Here is a tiny trained network, its code and every weight. The questions are about switching its units off for an input and a class, where a switched-off unit gives its printed mean instead of its output.

import numpy as np


def w(rows, s, z=0):
    codes = np.array(rows[::2]) - 128.0
    scale = np.full(codes.shape[1], s)
    scale[-1] = z or s
    return codes * scale


def f(y):
    return np.maximum(y, 0)


def log_softmax(a):
    a = a - a.max(-1, keepdims=True)
    return a - np.log(np.exp(a).sum(-1, keepdims=True))


def net(x, mask):
    res = np.array(x, float).reshape(1, 6) / 4 @ E
    y = f(res @ A[0][:, :-1].T + A[0][:, -1])
    res = res + np.where(mask, y, B[0][:, -1]) @ B[0][:, :-1]
    return log_softmax(res[-1] @ U[:, :-1].T + U[:, -1])


A, B = {}, {}
E = w([
[167,99,120,133,102,152,30,86,152,131],'x0',
[192,121,15,197,50,90,159,149,222,185],'x1',
[209,184,83,248,226,155,122,160,130,130],'x2',
[140,190,150,155,168,153,207,103,79,181],'x3',
[152,59,133,180,186,119,166,5,146,125],'x4',
[85,115,175,78,189,101,172,161,124,202],'x5',
],0.011)
A[0] = w([
[78,159,100,102,159,132,210,150,91,176,97],'neuron 0',
[187,73,101,107,1,82,148,113,146,167,168],'neuron 1',
[89,126,153,95,211,130,183,87,65,172,173],'neuron 2',
[125,155,229,130,158,97,228,84,29,198,112],'neuron 3',
[128,74,197,116,149,36,162,15,81,65,101],'neuron 4',
[135,166,185,88,70,114,11,182,57,53,216],'neuron 5',
[64,84,175,98,159,16,109,152,166,166,104],'neuron 6',
[118,99,114,166,84,154,1,50,147,62,170],'neuron 7',
[157,80,143,127,157,170,178,91,167,134,2],'neuron 8',
],0.009,0.0038)
B[0] = w([
[127,133,64,151,121,138,121,159,166,91,194],'neuron 0',
[159,82,83,116,137,133,117,105,52,179,230],'neuron 1',
[150,118,135,133,126,201,175,119,96,145,229],'neuron 2',
[164,142,82,171,109,173,120,145,82,162,239],'neuron 3',
[52,121,194,184,61,198,175,136,173,58,219],'neuron 4',
[135,117,160,47,177,91,75,1,126,135,250],'neuron 5',
[153,79,175,60,150,148,105,177,148,96,198],'neuron 6',
[163,119,94,92,57,149,99,164,139,133,242],'neuron 7',
[87,104,141,141,116,109,128,72,127,59,159],'neuron 8',
],0.014,0.015)
U = w([
[152,99,131,34,123,81,48,125,160,96,162],'0',
[66,169,171,65,179,2,94,64,55,161,71],'1',
[40,81,231,102,121,227,144,84,88,76,144],'2',
[70,169,180,153,152,29,160,154,154,118,34],'3',
[188,109,1,167,108,168,125,147,76,148,165],'4',
[94,188,180,159,101,191,168,174,132,165,30],'5',
[180,169,99,231,206,67,187,220,221,71,254],'6',
[42,171,140,166,71,203,118,179,180,69,71],'7',
],0.0087,0.0069)

Each question gives the input, the list of numbers given to net, and the class t.
The units are the neurons (one row each of A and B). Each row of codes is followed by its name. A weight is (code - 128) times the scale printed after its matrix; where a second scale follows, it is the last column's (A, B and U).
mask holds one flag per neuron, in row order. A switched-off neuron (its flag False) gives its mean, the last column of its row in B, instead of its output. The means were averaged over made-up inputs and are rounded, as every weight is.
A unit's drop is (log p(t) with every unit on - log p(t) with that unit switched off) / (log p(t) with every unit on - log p(t) with every unit switched off).
The circuit of an input: a set's keep is (log p(t) with only the set's units on - log p(t) with every unit switched off) / (log p(t) with every unit on - log p(t) with every unit switched off). Starting from all 9 units, units are removed one at a time, each time the one whose removal leaves the highest keep (on an exact tie, the one counted first), for as long as the keep stays at least 0.8.
circuit, biggest first: the units of the circuit, biggest drop first
k most important neurons: the k neurons with the biggest drops, biggest first
drop when u is switched off: that unit's drop, to one decimal
input [1,-3,1,3,-2,3], class 4: circuit, biggest first	neuron 4
input [-5,-1,-2,3,4,-4], class 7: circuit, biggest first	neuron 5; neuron 1
input [-7,2,-5,-7,1,-8], class 0: 3 most important neurons	neuron 3; neuron 2; neuron 5
input [-3,-7,7,-6,-4,3], class 1: 3 most important neurons	neuron 4; neuron 5; neuron 7
input [-1,-3,0,0,-8,3], class 1: circuit, biggest first	neuron 5; neuron 4
input [-5,5,-5,-1,-5,8], class 4: 3 most important neurons	neuron 5; neuron 0; neuron 1
input [-7,-4,8,-6,-6,8], class 0: 2 most important neurons	neuron 4; neuron 6
input [5,4,6,-6,2,8], class 0: 3 most important neurons	neuron 3; neuron 2; neuron 4
input [-8,2,5,3,0,-6], class 6: circuit, biggest first	neuron 1; neuron 7
input [-4,6,2,-6,-8,-7], class 0: 2 most important neurons	neuron 5; neuron 3
input [3,-4,3,-2,7,-4], class 7: 2 most important neurons	neuron 5; neuron 7
input [3,4,-3,-2,-3,-5], class 0: 4 most important neurons	neuron 3; neuron 5; neuron 2; neuron 0
input [-3,-3,2,5,3,4], class 4: 2 most important neurons	neuron 3; neuron 0
input [2,2,7,-5,-8,-7], class 0: circuit, biggest first	neuron 5
input [7,3,6,-4,0,7], class 0: 4 most important neurons	neuron 3; neuron 2; neuron 1; neuron 4
input [-3,-8,-2,-5,-6,-1], class 1: drop when neuron 5 is switched off	0.6
input [-2,-8,-5,-2,-7,-2], class 1: drop when neuron 5 is switched off	0.9
input [7,3,5,2,-4,3], class 6: drop when neuron 5 is switched off	0.3
